Here is a tiny trained network, its code and every weight. The questions are about switching its units off for an input and a class, where a switched-off unit gives its printed mean instead of its output.

import numpy as np


def w(rows, s, z=0):
    codes = np.array(rows[::2]) - 128.0
    scale = np.full(codes.shape[1], s)
    scale[-1] = z or s
    return codes * scale


def f(y):
    return y / 2 * (1 + np.tanh(0.7978845608 * (y + 0.044715 * y**3)))


def log_softmax(a):
    a = a - a.max(-1, keepdims=True)
    return a - np.log(np.exp(a).sum(-1, keepdims=True))


def net(x, mask):
    res = np.array(x, float).reshape(1, 5) / 4 @ E
    y = f(res @ A[0][:, :-1].T + A[0][:, -1])
    res = res + np.where(mask, y, B[0][:, -1]) @ B[0][:, :-1]
    return log_softmax(res[-1] @ U[:, :-1].T + U[:, -1])


A, B = {}, {}
E = w([
[101,182,99,105,85,183,43,139,88,169,87,89],'x0',
[159,138,132,125,186,177,124,116,144,91,93,9],'x1',
[166,139,96,105,106,128,130,79,160,123,82,179],'x2',
[166,101,102,150,108,155,145,131,61,88,153,144],'x3',
[47,120,94,122,153,146,154,123,129,123,96,173],'x4',
],0.014)
A[0] = w([
[74,223,154,143,139,58,80,155,254,161,108,99,95],'n1',
[130,133,151,208,123,111,98,137,133,199,160,187,4],'n2',
[149,228,114,74,137,161,51,152,104,157,91,150,17],'n3',
[168,117,81,194,106,173,111,134,87,54,123,141,244],'n4',
[59,107,179,136,167,132,114,236,81,164,205,83,109],'n5',
[136,123,95,75,81,175,87,216,103,139,106,100,40],'n6',
[107,118,112,122,83,171,44,182,93,158,105,142,4],'n7',
[226,158,173,91,88,77,107,124,120,195,179,106,128],'n8',
[120,159,137,164,46,64,107,126,54,217,132,204,17],'n9',
],0.0079,0.0026)
B[0] = w([
[158,196,107,192,118,70,172,146,58,156,142,111,237],'n1',
[175,125,93,175,158,163,70,218,176,28,109,85,178],'n2',
[158,67,156,103,158,121,149,150,191,171,149,139,227],'n3',
[92,192,97,156,150,76,154,183,132,187,75,134,214],'n4',
[148,232,88,60,219,149,135,107,185,141,105,179,237],'n5',
[171,98,120,163,184,97,189,127,163,114,130,129,206],'n6',
[106,120,150,116,162,89,220,191,160,104,220,169,212],'n7',
[113,172,133,133,160,130,131,129,111,214,133,255,218],'n8',
[160,131,124,181,193,152,61,196,152,136,64,143,255],'n9',
],0.0099,0.009)
U = w([
[159,42,178,147,149,100,215,180,240,85,234,155,57],'0',
[105,180,72,198,116,111,147,176,88,141,115,138,233],'1',
[172,131,140,197,166,197,45,190,204,84,45,73,134],'2',
[137,180,68,32,144,166,95,92,193,142,91,208,202],'3',
[83,140,104,110,141,162,133,123,105,210,125,218,189],'4',
[131,84,161,123,99,181,58,153,73,166,117,109,83],'5',
[66,102,174,64,20,158,2,91,72,62,164,76,4],'6',
],0.0078,0.0039)

Each question gives the input, the list of numbers given to net, and the class t.
The units are the neurons (one row each of A and B). Each row of codes is followed by its name. A weight is (code - 128) times the scale printed after its matrix; where a second scale follows, it is the last column's (A, B and U).
mask holds one flag per neuron, in row order. A switched-off neuron (its flag False) gives its mean, the last column of its row in B, instead of its output. The means were averaged over made-up inputs and are rounded, as every weight is.
A unit's drop is (log p(t) with every unit on - log p(t) with that unit switched off) / (log p(t) with every unit on - log p(t) with every unit switched off).
The circuit of an input: a set's keep is (log p(t) with only the set's units on - log p(t) with every unit switched off) / (log p(t) with every unit on - log p(t) with every unit switched off). Starting from all 9 units, units are removed one at a time, each time the one whose removal leaves the highest keep (on an exact tie, the one counted first), for as long as the keep stays at least 0.8.
circuit, biggest first: the units of the circuit, biggest drop first
most important unit: the unit with the biggest drop
top k neurons: the k neurons with the biggest drops, biggest first
input [4,1,-5,4,-3], class 3: circuit, biggest first -> (n5)
input [-3,-1,-1,6,-2], class 1: top 2 neurons -> (n4; n3)
input [-3,-2,-5,-5,-2], class 1: circuit, biggest first -> (n1; n3)
input [0,1,4,-5,-7], class 4: circuit, biggest first -> (n8; n5)
input [0,0,-3,-6,-4], class 1: top 2 neurons -> (n1; n3)
input [-5,-1,4,-6,-5], class 1: circuit, biggest first -> (n1; n3)
input [4,-5,1,-1,3], class 2: top 3 neurons -> (n9; n8; n2)
input [-5,-7,-6,5,-7], class 2: top 2 neurons -> (n2; n9)
input [8,-8,3,7,8], class 0: top 3 neurons -> (n7; n3; n6)
input [4,6,8,0,-4], class 3: top 2 neurons -> (n9; n2)
input [0,-1,-3,4,-8], class 4: top 2 neurons -> (n8; n1)
input [1,-4,4,-1,-3], class 2: circuit, biggest first -> (n9; n2)
input [4,2,4,0,-5], class 4: circuit, biggest first -> (n8; n2)
input [7,-5,4,2,-2], class 0: top 2 neurons -> (n7; n3)
input [8,-7,5,2,2], class 0: circuit, biggest first -> (n7; n3)
input [2,-8,-8,-4,-7], class 2: most important unit -> n2
input [-4,3,-5,-5,6], class 4: circuit, biggest first -> (n2; n6)
input [6,-1,7,-7,8], class 4: top 4 neurons -> (n1; n3; n2; n5)
input [-2,-5,4,-3,-8], class 4: top 3 neurons -> (n8; n5; n6)
input [-3,-8,-6,-7,-3], class 2: circuit, biggest first -> (n2; n9)
input [-1,-4,-7,3,7], class 3: circuit, biggest first -> (n5; n1)
input [-2,-4,-2,0,-5], class 4: circuit, biggest first -> (n8)
input [-4,-2,6,6,-3], class 1: top 2 neurons -> (n5; n4)
input [7,1,-7,2,3], class 0: circuit, biggest first -> (n7; n6)
input [8,-1,7,1,-2], class 0: circuit, biggest first -> (n7; n3)
input [-5,1,3,-3,-7], class 4: top 2 neurons -> (n8; n7)
input [5,6,4,8,-6], class 1: most important unit -> n4
